Questions about the table below. Indices start at 0.
1) Report the entry at row 1, column 0.
2) Report the bottom entry of the column that holds the largest entry.
3) Report the entry at row 2, column 0.
4) Report the top entry of the column that holds the smallest entry.
5) Report the entry at row 2, column 1.
6) Report the entry in row 2 and column 2.
7) Report the entry in the bottom-right corner.
8) Report the entry at row 0, column 2.
[[144 149 148 147 139 139 139 139 146 112 135 148]
 [138 129 132 134 117 116 115 116 135 110 115 132]
 [104  99 100 101 117 117 117 117 101 151 121 100]]
1) 138
2) 151
3) 104
4) 149
5) 99
6) 100
7) 100
8) 148

Questions about the row below.
1) Find the 3rd entry from the right.
2) Find the third entry.
3) Find the second entry from the left.
4) Find the 1st entry from the left.
[131 133 137 141 146 151 153 156 157 157 156 155 155 155 153 151]
1) 155
2) 137
3) 133
4) 131

Questions about the row below.
1) Which number is the entry just right of 105?
2) Which number is the first entry from the left?
3) Which number is the third entry from the left?
4) Which number is the second entry from the left?
5) Which number is the second entry from the right?
[139, 120, 120, 117, 121, 106, 125, 141, 145, 121, 105, 123]
1) 123
2) 139
3) 120
4) 120
5) 105

Read these off the array that follows. Indices start at 0.
1) Give the entry at row 2, column 0.
2) Give the entry just left of the smallest entry.
3) Give the entry in row 0 and column 0.
4) Give the entry just left of the centre entry.
5) Give the entry in the bottom-right corner.
6) Give the entry directly above the smallest entry.
7) Give the entry directly below the centre entry.
8) Give the bottom-left entry.
[[153 152 155 155 104]
 [105 108 106 105 148]
 [118 118 117 118 138]
 [110 111 109 111 145]
 [112 113 111 112 143]
 [112 113 112 113 143]
 [152 150 154 155 106]
 [153 151 155 155 104]
 [154 153 155 156 103]
 [154 152 155 155 104]
 [113 114 113 114 142]]
1) 118
2) 156
3) 153
4) 113
5) 142
6) 104
7) 154
8) 113

m =
array([[128, 128, 125, 128, 127, 128, 130, 121, 124, 126, 126, 118, 136,
        126, 123],
       [127, 129, 115, 125, 123, 124, 127, 135, 113, 129, 126, 123, 131,
        129, 125],
       [121, 127, 131, 127, 125, 135, 130, 124, 122, 130, 129, 128, 135,
        129, 116],
       [125, 129, 129, 130, 129, 128, 130, 117, 141, 126, 121, 137, 124,
        125, 140],
       [123, 125, 137, 123, 127, 124, 134, 132, 133, 129, 129, 126, 130,
        130, 129],
       [123, 131, 149, 129, 130, 128, 126, 133, 113, 130, 129, 134, 112,
        130, 128],
       [122, 128, 122, 131, 124, 125, 126, 131, 129, 129, 125, 125, 123,
        131, 137],
       [130, 131, 115, 131, 128, 133, 135, 131, 112, 128, 129, 120, 126,
        128, 124],
       [126, 126, 126, 131, 129, 128, 128, 126, 101, 128, 135, 132, 122,
        129, 124]])
Read off the entry just left of the smallest entry.
Answer: 126
The entry just right of the smallest entry: 128
The entry just left of the centre entry is 134
The entry just right of the largest entry -> 129
The centre entry: 132

Read these off the array that follows.
1) The top-left entry?
2) The 3rd-last entry, reading row by row?
3) The smallest entry in the last column?
4) The second entry on the diagonal from the top-right corner?
5) The 5th-last entry, reading row by row?
6) The 4th entry, reading row by row?
7) The entry in the bottom-left corner?
128	128	128	128	128	128	148	149	149	149
128	128	128	128	128	128	128	149	149	149
128	144	149	149	148	149	148	149	149	149
128	128	128	128	128	128	128	128	128	149
128	128	148	149	148	149	149	149	148	149
128	128	128	140	149	148	149	149	149	148
1) 128
2) 149
3) 148
4) 149
5) 148
6) 128
7) 128
